Rows are numbered. After the first four, each row is followed by the numbers of the three nearest rows among all rows above it, by straight-line distance, nearest first.
0: |  323 |  116 | -123 | -131 | -266 | -168 | -357 |  -72 |  -35 |  -23 |  338 |  -86 |   12 |  582 |  191 |  -70 | -150 |  583 | -207 |   30 | -203 |   87 | -196 |  205 | -760 | -149 |  262 |   23 |  328 |  -99 |   99 |   54 |
1: |   72 |  282 |  150 | -217 | -183 |   21 | -104 |  134 |  -23 |  -40 |  144 |   11 | -179 |  152 |   88 | -213 | -128 |  -95 |  216 |   -3 |  -91 | -122 |   78 |  107 | -143 |  -53 | -229 |  177 |   79 |  -10 |   93 |  -21 |
2: |   63 |  124 |  178 | -150 | -106 |   -7 | -168 |  199 |  130 |  154 |  325 |  -60 |   65 | -313 |  -63 |   -3 |   -5 |   92 |  224 |   23 |   36 |  -59 |  -32 |  -46 | -102 | -115 | -381 |  -50 |   53 |  -55 |   47 |  -60 |
3: |  163 |   52 |  211 |   65 |  -49 |   59 |  -18 |  -56 |   57 |   15 |  213 |  123 |  -17 |  489 | -179 |   96 |  -16 |  122 |   77 |  -93 |   29 | -181 | -207 |    3 | -371 | -200 |  -23 |  -30 |  -42 | -156 |  -25 | -123 |
4: |  160 |   90 |  -69 |  -38 |  -65 |  -67 |  -40 |  210 |  -36 | -147 |   75 |   32 | -232 | -123 | -282 |  -47 | -176 |   92 |  233 |   30 |   71 | -138 |  -68 |   48 | -168 |  145 |   88 | -139 |  -23 |  -41 |   -1 |   -9 |	1 2 3
5: |   84 |  123 |  264 |  -13 |  -45 |  -58 |  -64 |  185 |   59 |  168 |   73 |   18 | -117 | -467 |  -73 |  -85 |   30 |   41 |  285 | -107 |   80 |  -76 |    9 | -199 |  213 | -197 | -158 |  121 | -107 | -100 |   15 | -202 |	2 4 1
6: |  283 |  224 | -114 | -152 | -118 |  -54 |  189 |  -71 |   96 |  -10 |  124 |  -41 |  301 | -248 |  159 |   -3 |  131 |  102 | -110 |  -46 |   45 |   74 |  -90 |   82 | -177 |   32 | -660 |   85 | -113 |   88 |   -2 |  210 |	2 1 5
7: |   93 | -123 |  200 |  -36 |   29 |  -64 |  106 | -187 |   -7 | -100 | -238 |  171 | -321 | -423 | -101 | -171 |   94 | -169 |  213 |  -67 |   86 | -356 |  135 |   -4 |  -60 |    6 |    3 | -136 |  -21 |   -8 |  -77 |  106 |	4 5 1
8: |  124 |   61 | -163 |    7 |  -10 |  -53 |  103 |   -3 |   -2 |   83 |  109 | -138 | -111 |  367 |  446 |  -19 |    0 |   86 |   67 |  -81 |  -42 |   -3 | -248 |    8 |  -51 |   -6 |   92 |  -87 |  -89 |  -30 |  -41 |   27 |	3 1 4
9: |  -23 |  209 |  188 |    7 |  221 |  -81 |  233 |   22 |   17 |   73 |   82 |  -12 |    6 |  -38 |   62 |  -49 |  -98 | -313 |   85 |   45 |   58 |   22 |  -75 |   -3 | -150 |  101 |  -52 |  -38 |  199 | -118 |  -16 | -114 |	1 4 2
10: |  223 |  311 |  -17 |  -36 |   -1 |   46 |  -51 | -208 |  -35 |  102 |  273 |   -6 |  -98 |    4 |  241 |  -78 | -137 |   52 |  209 |   73 |  -45 | -136 | -110 |  136 | -392 |  -19 | -621 |  188 |  -55 | -116 |  -55 | -172 |	1 2 6
11: |  307 |   44 | -286 | -160 |  -79 |    9 |   19 |   10 |   17 |  -69 |  148 |   15 | -229 |  164 |  -25 |   -2 |   44 |  271 |  207 |  115 |  -27 |  -97 |  -41 |   96 | -290 |   38 |  194 | -271 |   14 | -123 |  -42 |   -2 |	4 8 3
12: |   96 |  180 |   90 |  -25 |  -18 | -123 |   -8 |  -28 |  -23 |  120 | -125 |  200 | -298 | -222 |  135 | -108 |   14 | -117 |   79 |  -12 | -170 |  -38 |  -36 |   23 | -160 |   -1 | -564 |  305 |  -80 | -137 |  -61 | -284 |	10 1 5
13: |  255 |  430 |  -33 |  -45 | -161 |  -89 |  114 | -254 |  -28 | -292 | -122 |  -26 |  102 |  190 |   94 |   72 |   31 |  -52 |  -74 |   11 |   77 |  128 |  -30 |  251 | -328 |  -33 | -119 | -415 |  119 |  -60 |   38 |  -89 |	11 9 8
14: |  220 |  199 |  195 |  124 |  -18 |  -40 |   -3 |    3 |   55 |   67 | -143 |   71 | -103 |  -95 | -162 |    8 |   70 | -327 |  182 |  -86 |  157 |   55 |    8 |  -87 |  169 | -183 |   40 |   76 | -157 | -131 |  -16 |  -30 |	5 9 7
15: |  -26 |  -36 |   46 | -164 |  -22 |  -92 |    5 | -206 |  -45 |  -79 |  -13 |   62 | -100 |  -96 |  240 |    7 |   49 |  148 |   92 |  -86 |  -65 | -238 |  165 |  280 | -365 |  -10 | -145 |  -28 |  -32 |   30 |   19 |  162 |	1 7 11
16: |  298 |  354 |   -1 | -277 | -154 |   11 |  -32 | -180 | -108 |   17 |   40 |   -5 | -155 |  257 |  418 |  -75 | -208 |   68 |  221 |   65 | -148 |  -75 |  -38 |   96 | -395 |  149 | -598 |  142 |   77 | -128 |  -10 | -234 |	10 1 12
17: |  161 |  214 |   94 | -319 | -130 |  -14 | -177 |  182 | -144 |  -31 |  157 |  105 |  -16 |  161 |  -30 |  -40 |  -46 | -185 |  121 |  129 |  -71 |   37 |   95 |  126 |  -99 |  144 |  -61 |  -13 |   29 |   70 |  -58 |  -37 |	1 4 9
18: |  219 |  -20 |   35 | -118 | -132 |   26 |   51 |   98 |  -19 |  -93 |    9 |  156 | -193 |  190 |  -21 |   15 |  -37 |  121 |   10 |  -60 |   54 | -220 |  121 |  -32 | -105 |   70 |  250 |  163 |    2 |   46 | -149 |  119 |	4 11 17
19: | -147 |  -72 |  180 |   38 |  139 |    8 |  309 | -147 |  -88 |   42 |   14 |  155 |  131 | -462 |  -54 |   21 |   -8 |  100 |   75 | -101 |   77 | -110 |  164 |  143 | -119 |   71 | -126 |    0 | -135 |   -3 |   61 |  198 |	15 7 9
20: |  141 |  259 |  397 | -265 | -143 |  -51 |   29 |  -92 |  -23 |   65 |  128 |  -41 |   27 |  216 |    6 |   32 |   84 |   81 |  145 |   20 |    8 |  185 |  151 |  -16 |  156 |  -39 |  219 |   70 |  132 | -113 |    1 |   73 |	17 18 1
21: |   54 |  155 |  -31 |   16 |  101 |   44 |   -6 |   61 |   -3 |  -56 |   56 |  159 |  222 |  -27 |   47 |    2 |  -97 |  -34 | -143 |   86 |   24 |   74 |  126 |  153 |  132 |  180 |  140 |  -38 | -106 |  149 | -198 |   -9 |	17 18 9
22: |  141 |   67 |  173 | -231 | -159 |  -11 |  170 |  -84 |   19 |   41 |   49 |  177 |  -72 | -124 |  276 |   -7 |  -84 |  138 |  180 |  -48 | -162 |   43 |  -29 |   20 |  -53 |   45 | -176 |   71 |  -48 |    0 |   69 | -334 |	12 1 15
23: |  184 |  106 |   60 | -243 | -167 | -117 |  -31 |  -92 |  -19 |  125 | -274 | -133 |  110 |  -54 | -121 |  -14 |   25 |   18 |   27 |   60 |   97 |  126 | -135 |  -79 | -107 | -118 |   39 |  -53 |  168 |    5 |  -29 |   90 |	20 14 17
24: |  126 |   28 |  169 |  140 |   -4 |   23 |  135 |  -72 |  -32 |  -25 | -125 |  110 | -149 |  -60 |  -15 |  -56 |  -21 | -409 |  219 |    6 |  -65 | -135 |    1 | -130 |  -81 | -210 |   66 | -320 | -156 | -127 |  -61 |  -73 |	14 7 9
25: |  200 |   23 |   65 |   36 |  -87 |   30 |   60 |    5 |  -83 |   73 |  -40 |  -47 | -212 | -362 |  281 |   48 |   14 |  229 | -167 | -128 |  -48 |   69 |  -14 |  153 | -242 |   22 | -101 | -215 | -128 |  -14 |   88 |    8 |	15 22 19
26: |  153 |  113 |  291 |   48 |  -55 |  106 | -246 |   -5 |  -88 |  -12 | -101 |  100 |  -64 | -125 |  -18 |    7 |   33 | -261 |   58 |  -88 |   -5 |   25 |  -92 |  -97 |    8 | -334 | -139 |    1 |  -44 | -165 |  -52 |    4 |	14 24 5
27: |   -5 |  244 |  209 |  100 |   27 | -121 |  207 |  -98 |  -16 | -151 |   44 |  -83 |   52 | -336 |  192 |   57 | -101 |   94 | -103 |   10 |   33 |   53 |  109 |  332 | -237 | -122 |  199 | -258 |  -94 |  -55 |  170 |   74 |	25 19 15
28: |  -52 |   84 |  283 | -190 |  -92 |  -10 | -131 |   54 |  118 |  240 |  110 |  107 | -197 | -341 | -138 |  -98 |  183 |  132 |   73 |   36 |   36 | -104 |  -75 |  -90 |   35 |   -6 |   78 |  133 |  -90 |   82 |  -23 | -211 |	5 2 22
29: |  217 |  196 | -128 |   38 | -126 |  -90 |   85 | -123 |   -5 |  -72 |   77 |  -37 |   -8 |  276 |  155 |  109 |   38 |  -52 |   75 |    4 |  -17 |   92 |  -27 |  123 |  -18 | -135 |  -32 | -486 | -129 |  -51 |   70 |   86 |	13 8 11
30: |    8 |   87 |   53 | -134 |  104 | -163 |  -71 |  -55 |  -34 |  200 |  420 |  -52 |   63 |   96 |  290 |   71 |    2 |   37 |  -28 |   34 |  -35 |  -95 | -135 |   98 | -396 | -125 |  -95 | -219 |  264 | -102 |  -38 |  -67 |	9 8 15
31: |  144 |   31 |  131 |  -29 |  -40 |  -62 |  -12 |  -72 |   28 |  -57 | -360 |   39 |  -18 |   33 |  155 | -128 |   11 |  130 |   20 |  -38 |   67 |  130 | -126 |  -15 | -183 | -261 | -157 |   36 |  139 |  152 |   53 |   65 |	23 26 15
32: | -112 |  -75 |  -43 | -143 |  127 |   50 |   38 |  196 | -117 |  -74 | -437 |  198 | -212 | -170 | -240 |    8 | -105 | -147 |  220 |  -14 |  262 | -136 |   97 | -105 |   24 |  212 |  207 | -239 | -120 |  198 | -129 |  184 |	7 4 18
33: |  123 |  -50 |  184 | -196 | -133 |  -29 |  157 |   27 |    7 |  128 | -123 |  196 | -136 | -323 |   84 | -104 |  -41 |  -75 |  114 |  -61 | -130 |   18 |  175 |  -19 | -193 |  154 |  -55 |   49 |  -84 | -116 |   59 | -325 |	22 12 28
34: |  127 |  333 |   83 |  -32 |  -65 |  -48 |   16 |   -4 |   90 |  -43 | -115 |  -23 |    2 | -119 |   57 |  -51 |  -47 |  133 |  -65 |   96 |  -35 |  -52 |  -84 |   56 | -171 |  -13 | -656 |  130 |   13 |  -61 |  -99 | -145 |	12 10 6
35: |  182 |  110 |  185 | -217 | -111 |   31 | -174 | -180 |  104 |  -67 |  355 |   81 |  214 | -463 |  298 |   57 |  -23 |  379 |   28 |   86 | -302 |  104 | -132 |  183 | -403 | -205 | -349 | -124 |   93 | -146 |   82 | -204 |	2 22 30
36: |  119 |  232 |  397 |  -36 |  -46 |   22 |  245 |  -47 |  -35 |  -31 | -190 |   11 |  179 |   89 | -205 |   49 |  165 |  -89 |   70 |   12 |  188 |  168 |   -5 |  114 |  102 |  125 |   -8 |  183 |  -93 |  -60 | -100 |   44 |	14 20 23
37: |  -14 |  217 |   23 |   37 |  -54 |  -70 |  -97 |   50 | -131 |   50 |  402 |  129 |  -37 | -179 |  294 |  -98 |   31 |  173 |  -93 |  -80 |  -40 |  107 |  -12 |   91 |  128 |   40 |   28 | -250 | -145 |  124 | -116 | -178 |	21 25 22
38: |  -93 |  143 |  355 |  141 |   14 |   29 |  -25 |   10 |  -65 |  -82 |  106 |   16 |  -89 | -193 |  -67 |   -3 |  -86 | -616 |   77 |   24 |   70 | -176 |  -42 |   25 |  202 |  -14 |  -53 | -133 | -157 |   76 |  -21 |  101 |	24 14 26
39: |   -9 |  112 |   58 |  133 | -200 |   70 |   90 |   39 |   17 |  -81 |  -33 |   54 | -136 |  -53 |    8 |  -55 | -136 | -179 |  354 |   73 |  145 | -167 |  -40 |   72 |   76 |   43 | -192 |  278 |   -6 |  -71 |  -18 | -149 |	1 14 9
40: |  -39 |  137 |  292 |  -68 |  -14 |   -1 | -197 |   55 |    8 |   60 | -233 |   74 |  256 |  -48 | -317 |  -51 |   21 |  -33 |  244 |   77 |  132 |  232 |  -33 |  -65 |  100 |  -56 | -145 |   67 |  -16 |  139 |  -35 |  -60 |	36 23 14
41: |  206 |  238 |  -15 |  -25 | -119 | -155 |  106 |  104 |  -37 | -115 |   55 |   56 | -394 | -104 | -316 |   23 |  -42 |   45 |   97 |  -51 |  233 |  -36 |  139 |   35 | -142 |  -25 |  -19 | -289 |   80 |   -7 |   20 |  202 |	4 11 18
42: |  332 |  392 | -159 | -150 | -134 | -116 |   32 | -225 |  -57 |   -4 |   24 |   83 |  180 |  -68 |  172 |  -66 |   55 |  245 |  -38 |    9 | -146 |  105 |  -19 |  143 | -203 |  122 | -946 |   80 | -121 |    6 |  -95 | -216 |	34 6 10
43: |   48 | -172 |  274 | -169 | -198 |  -43 |  234 |  145 |  -37 |   25 | -252 |  276 |  -90 | -576 |   63 |  -31 |    4 | -168 |    9 |  -27 |  -17 |  -61 |   11 |   35 |  -66 |   70 |  -14 | -203 |   -7 | -118 | -110 |  -46 |	33 7 19
44: | -157 |  107 |  162 |   36 |  -21 |   -8 |   36 |  226 |  -85 |  -57 |  180 |  -52 | -141 |  131 |  411 |   53 | -141 |  -97 |    9 |  165 |  107 |  -14 | -144 |   98 |   26 | -109 |  182 |  213 |   44 |  -35 |  -71 |  -55 |	8 9 39
45: | -166 |   63 |  105 |  -48 |   -9 |   -1 |  206 |   30 |  -62 | -118 | -230 |   -4 |   42 |    4 |   75 |   79 | -121 | -332 |   47 | -146 |  241 |   82 | -152 |  -19 |   93 |   91 | -207 |  138 |  169 |  139 |  -58 | -126 |	9 39 36
46: |  138 |  156 |  328 |  -50 |  -65 |  -51 | -109 |   87 |    3 |    2 |  146 |   79 |  315 |  -76 | -309 |   91 |  -81 |   55 |  163 |   52 |   95 |   95 |    3 |   10 |   65 |   42 |   81 |  -47 |   76 |    0 |   11 |  -22 |	40 20 36
47: |  133 |  -73 |  381 | -275 | -256 |   10 |  -35 |  -82 | -104 |   63 |   -2 |   47 | -177 | -170 |  257 |  -14 |  110 |  158 |   40 |  -16 |   11 |  126 |   -9 |  -36 |  -37 | -107 |   23 |  -86 |   -6 | -129 |   36 |  -55 |	22 25 33
48: |   67 |  205 |  155 |  -58 |  157 | -235 |  149 |   30 |   39 |  -40 |  -44 |  -30 |  -76 | -223 |  203 |  -11 |  -43 |   31 |  -68 |  -46 |   86 |   39 |   64 |   95 | -176 |  -99 |  -86 |   36 |  204 |  125 |  112 |  100 |	31 9 27
49: |  -14 |  -84 |   63 | -168 |  -34 |  -40 | -137 | -221 |   62 |   55 |   91 |  109 |  240 | -178 |  166 |   43 |  -78 |  368 |  146 |  -20 |  -37 | -192 |   42 |  -28 | -173 |  -57 | -282 |  108 |    8 |   38 |  -47 |  185 |	15 2 19
50: |   94 |   30 |  161 |  116 |  102 |  -92 |  131 |   22 |    9 |  -26 | -234 |   87 | -331 | -440 |  -76 |    9 |  120 |    3 |   83 |  -54 |   81 | -209 |  131 |  -22 |   25 |   31 |   36 |  -39 | -112 |  144 |   68 |  161 |	7 19 48
51: |   76 |  216 |  247 |  148 | -124 |  -84 |  -87 | -269 |   80 |  -62 |  144 |  117 |   26 | -197 |  -34 | -168 |  -51 |   59 |  196 |  -24 |  -71 |  -56 |  -78 |  -42 |  -30 | -419 |  -60 | -199 |  132 | -189 |  -83 |  -35 |	26 24 2
52: |  116 |  128 | -112 |   14 |  -48 |  -51 |  -49 | -303 |  -57 | -118 |   -6 |  101 |  -72 |   73 |   19 |  154 | -106 |  -33 |   14 |   11 |  107 |  -50 |  186 | -155 | -241 |  -10 |  288 |  -87 |  -22 | -182 |  -80 |  177 |	18 11 29
53: |   30 |   59 |  391 |  -78 |   73 |   32 |   82 |  -98 | -120 |   20 |  293 | -196 |  -69 |   22 |   54 |  -26 |   60 | -331 | -103 |   64 |  -40 | -303 |  -24 |   30 | -297 |  -23 | -361 | -119 |   -8 |  -56 |   97 | -118 |	9 30 1
54: |   63 |  257 |    4 | -136 |  -93 |   -3 |   86 |  -98 |   75 |  127 | -176 |  167 | -251 | -341 |   10 |  -54 |   10 |  -61 |  -80 |  -87 |  -49 |   79 |   25 | -149 |   -7 |  -69 | -283 |  151 | -127 |    9 |  -31 | -311 |	12 33 22
55: |   41 |   95 |  145 | -140 |   40 |   43 |  -36 |   81 | -112 |   44 |  -65 |  132 |  140 | -164 |   -6 |   59 |  -15 |  -83 |   20 |  112 |  -24 |   28 |  -63 |   51 |  164 |  140 |  -58 |  -61 |  -13 |  -45 |   -4 |  -52 |	21 46 17
56: |  -47 |  217 |   72 |  -96 |   25 |  -59 |   92 |  107 |  125 |   72 |  163 |   51 |  -38 |  158 | -211 |  -22 |  134 |   -5 | -124 |  -38 |  152 |   90 |   48 |   16 | -104 | -122 |  202 | -411 |  -12 |  -59 |   67 |  -35 |	29 41 46
57: |  176 |  372 | -176 |   22 |  -45 |  -32 |  -30 |  -29 |  -15 |   -2 |  203 |    7 | -231 | -213 |   97 |  169 |   38 |  273 |  -26 |   84 |  -75 |  165 |  -19 |  -10 | -131 | -109 | -185 | -292 | -127 |  -85 |   92 | -114 |	25 37 29
58: |  138 |  -28 |  315 | -263 | -172 |  -36 |   61 |  -45 |  -56 |  152 |   68 | -237 | -145 |  -60 |  214 |  -65 |  143 |  142 | -137 |  -22 |  180 |  147 | -101 |  -45 | -191 | -198 |    3 |  -33 |  104 |  -43 |  -46 | -174 |	47 23 31
59: |  160 |   21 |   12 | -149 | -206 |  -84 |  -91 |   30 |   13 |  239 |  344 | -116 | -247 |  -29 |  169 |  140 |   18 |  211 |  -11 |  -40 |   54 |  150 |  -61 |   47 | -228 | -232 | -162 | -187 |   32 |   42 |   32 | -228 |	58 57 30
60: |  103 | -123 |   20 |  116 | -253 |  -81 |  -47 |   49 |  -45 |  -73 | -145 |  163 |   89 |  399 |  -60 |  -73 |   27 |   98 | -253 |  -19 |    8 | -137 | -166 |    9 | -123 |    7 |  -46 |  160 | -156 |  -50 |   17 |    9 |	18 3 31
61: |   67 |   14 |  377 | -106 |  -62 |  -28 |  -18 |  -20 |   97 |  -99 |  -88 |  279 |  152 | -846 |  117 |  -40 |  -26 |  260 |  117 |   36 |  115 |  -50 |   70 |   95 |  -54 | -156 | -281 |  -16 |   14 |  -15 |  -74 |   89 |	19 43 49
62: |  -22 |  -35 |  144 | -115 | -201 |  -67 |   33 |   16 | -150 |  -68 | -241 |   11 |  153 |  362 |   53 | -104 |  -90 |   88 | -123 |  -69 |   69 |  190 | -355 |  -79 |  -33 | -177 | -153 |   62 |   43 |   78 |  143 |   72 |	31 60 23
63: |   80 |   21 |  178 |  130 |  -28 |  -32 |  -12 |   66 |   20 |   48 |   36 |  189 |   58 |  148 |  168 |  -16 |   32 |  278 |   31 |  -77 |  116 |   52 | -200 |   32 |  161 |  -89 |  -73 |  201 | -194 |  165 |  -84 |   63 |	60 31 62
64: |  148 | -367 |  -45 | -281 | -168 |  -70 |  -20 | -129 |  -90 |  -25 |  237 |  -17 |  309 | -182 |  315 |   45 |  -53 |  267 |  108 |  -58 |  -62 |  -77 |  -11 |  116 | -294 |  -88 | -466 |   50 |  -61 |  -74 | -125 |  261 |	49 15 6
65: |  263 |  191 |   75 |  142 |   59 |   -3 |  -88 |  144 |  -33 |  -12 |   67 |  209 | -145 | -293 | -146 | -122 |   71 | -184 |    4 |  -39 |    2 | -313 |  -51 | -102 | -179 |  -71 | -561 |   85 | -111 | -188 | -128 |  -90 |	12 34 26
66: |  117 |  241 |  143 |  157 |   20 |   98 |  107 |    0 |  -44 |    2 |  118 |   30 |  -59 | -125 |  -48 |  -73 |  -22 | -293 |  -85 |  -60 |  117 | -211 |  -45 | -131 |  -86 |   28 | -200 |  223 |  -47 | -233 |  -64 |  -16 |	65 9 39
67: | -122 |   79 |  274 |  153 | -109 |   77 |   49 |  223 | -130 |  -95 |   13 |  217 |   41 | -118 |  -32 |  -36 |   73 | -312 |    8 |  -77 |  181 | -162 | -151 |  166 |  305 |  180 |  296 |   -2 | -136 |   81 |    4 |   76 |	38 55 21
68: |  148 |  334 | -105 |   19 |   44 |   82 |   79 |  -81 |  -59 |  -22 |    8 |  224 |  101 | -258 | -150 |   -9 |   87 | -118 |  -21 | -129 |  192 | -120 |    7 | -164 |   42 |  109 | -439 |  279 |  -98 |    9 | -176 |   46 |	66 65 54
